Questions about the matrix below. Counting starts at 1.
1) Read off the entry just left of -63.804.
2) Read off the entry in row 1 and column 1.
3) Read off the entry directly above 82.315.
4) Read off the entry just left of 82.315.
5) Read off the entry just left of -205.214.
6) Read off the bottom-right entry.
7) Read off the entry just left of the largest entry.
8) Read off the top-right entry.
[[  61.557  -43.144  -37.979  140.086 -205.214   50.684]
 [  73.632   26.983   82.315  128.612  -63.804  166.357]]
1) 128.612
2) 61.557
3) -37.979
4) 26.983
5) 140.086
6) 166.357
7) -63.804
8) 50.684

Questions about the grid below.
1) Give the fifth entry in reading order.
2) Give the entry just left of 1.0.
3) Give the entry just left of -5.5.
4) Give the smallest entry.
[[-3.8, 2.7, -5.6, -17.6, -30.3, -7.8, 0.9, 3.0, 2.6, 53.1, -31.1, -5.6, -25.4, 21.4], [8.7, -4.6, -0.1, -1.6, 0.5, -19.2, -24.7, 17.5, -7.5, 21.4, -3.4, 6.9, 2.9, 36.1], [4.1, -17.2, -3.4, 39.3, -49.4, -12.1, -20.7, 4.9, -10.0, -2.2, -8.7, -3.8, -5.6, -14.9], [22.4, -4.4, -34.9, 11.3, 48.6, -0.7, -28.6, -20.0, 24.0, 3.4, 0.5, 9.4, -4.7, 38.4], [-3.1, 8.8, -0.2, 35.3, 1.5, -36.7, -6.3, -20.7, -16.6, -18.5, -36.7, 42.7, -1.2, 21.6], [3.2, -3.6, 42.6, 12.9, -45.8, -20.3, 35.0, -23.4, 49.8, -10.7, 11.9, 4.7, 0.4, -19.9], [12.2, -0.3, 5.7, -31.2, -0.9, -10.6, -4.7, 1.7, 16.5, -41.8, -8.5, -14.7, 17.2, -27.7], [8.6, 21.1, -3.2, -16.9, 6.0, -9.6, -11.3, 21.7, 26.9, -36.3, 27.2, 9.4, -21.6, 13.2], [-40.7, -33.9, 2.8, 23.3, -14.1, 10.9, 1.9, 0.0, 1.0, -7.7, -18.3, 14.2, -16.2, -14.8], [-8.2, 17.9, 30.4, -4.7, -17.4, -17.3, 1.3, -0.5, -34.6, 22.8, -25.8, 1.6, -26.1, -20.6], [-50.1, 10.0, 8.7, 1.3, -17.6, -5.5, -34.1, 38.7, -2.7, -0.9, -9.4, -17.7, 0.1, 37.3], [-26.7, -4.1, -2.5, 10.3, 12.6, -15.1, 31.8, 20.8, 30.3, -3.6, -5.3, 6.6, 8.9, 32.0], [19.7, 6.0, -19.9, 37.7, -1.7, -40.9, 11.5, -0.5, -7.1, 0.7, 13.2, 4.5, 23.9, 7.5]]
1) -30.3
2) 0.0
3) -17.6
4) -50.1

m =
[[  9.6   1.7  -1.9   3.3  12.5  -3.1   1.9  13.2   0.1  -5.5 -35.3 -24.4
    5.0]
 [-46.7  21.7  -2.0   2.2  12.2  -0.1  -5.1   4.1   0.1   0.8   4.7 -18.6
   10.5]
 [ 33.8  -0.1   8.4  -5.8  12.9   4.1  11.5  -1.6   7.1  -6.0  -6.3  11.4
   11.7]
 [-54.3   0.6 -14.1  -8.9   9.1 -11.1 -11.1   2.7 -12.7  -4.3  25.9 -19.4
   -7.8]]
The entry just right of -24.4: 5.0
The entry just right of -46.7 is 21.7
Give the 5th entry in reading order.
Answer: 12.5
Give the entry just left of 1.7.
Answer: 9.6
The entry just right of -19.4 is -7.8
The entry just right of the largest entry is -0.1
The entry just left of -12.7 is 2.7
The entry just right of the smallest entry -> 0.6
The entry just right of 4.7 -> -18.6
The minimum is -54.3
The fourth entry in reading order is 3.3
Give the second largest entry.
Answer: 25.9
The 3rd entry in reading order is -1.9
Give the 2nd entry in reading order.
Answer: 1.7

106	130	133	100
133	128	120	128
147	136	133	139
135	136	141	133
198	128	223	199
155	156	140	207
67	212	55	165
95	132	149	110
133	130	124	150
Rows and columns are numbered from 1.
What is the entry in row 1 and column 1?
A: 106
What is the entry at row 1, column 2?
A: 130
The entry directly above 199 is 133
What is the entry at row 3, column 3?
A: 133
What is the entry in the bottom-right corner?
A: 150
What is the entry just left of 212?
A: 67
What is the top entry of the column that holds the largest entry?
A: 133
The entry at row 2, column 1 is 133
What is the entry at row 3, column 1?
A: 147
What is the largest entry?
A: 223
The entry just right of the largest entry -> 199

Questions about the table below. Rows and columns are numbered from 1.
1) Report the bottom-left entry.
2) Report the entry in row 3 and column 1.
3) Report the entry directly above 48.2.
4) Report the entry at row 1, column 3.
5) Report the entry directly below -1.9.
6) Report the entry in the top-left corner.
7) Report the bottom entry of the column that holds the smallest entry.
8) Report the entry directly below -2.4.
[[-22.2  24.5  24.4  27.6]
 [ -9.2  10.3   5.8  -8.1]
 [  6.6  -6.1  -1.2   6.7]
 [ -3.3  -0.5  -1.3   3.5]
 [ -4.5   5.8   0.7  -6.4]
 [ -1.4  -6.7 -10.1 -17.2]
 [  3.4 -20.4 -11.0  48.2]
 [  1.7  -8.1  54.2   9.9]
 [-21.6  -5.0  -3.3 -14.6]
 [ -2.4  -0.1 -25.7   3.1]
 [  1.7  -1.9   1.2   2.2]
 [-11.4  -8.2  23.1 -24.8]
 [ 11.0 -13.4 -14.4  12.7]
 [  1.7  14.8  13.1  22.0]
 [ -4.6   1.5 -19.5  15.5]
 [ -5.2   3.3  10.4 -10.9]]
1) -5.2
2) 6.6
3) -17.2
4) 24.4
5) -8.2
6) -22.2
7) 10.4
8) 1.7
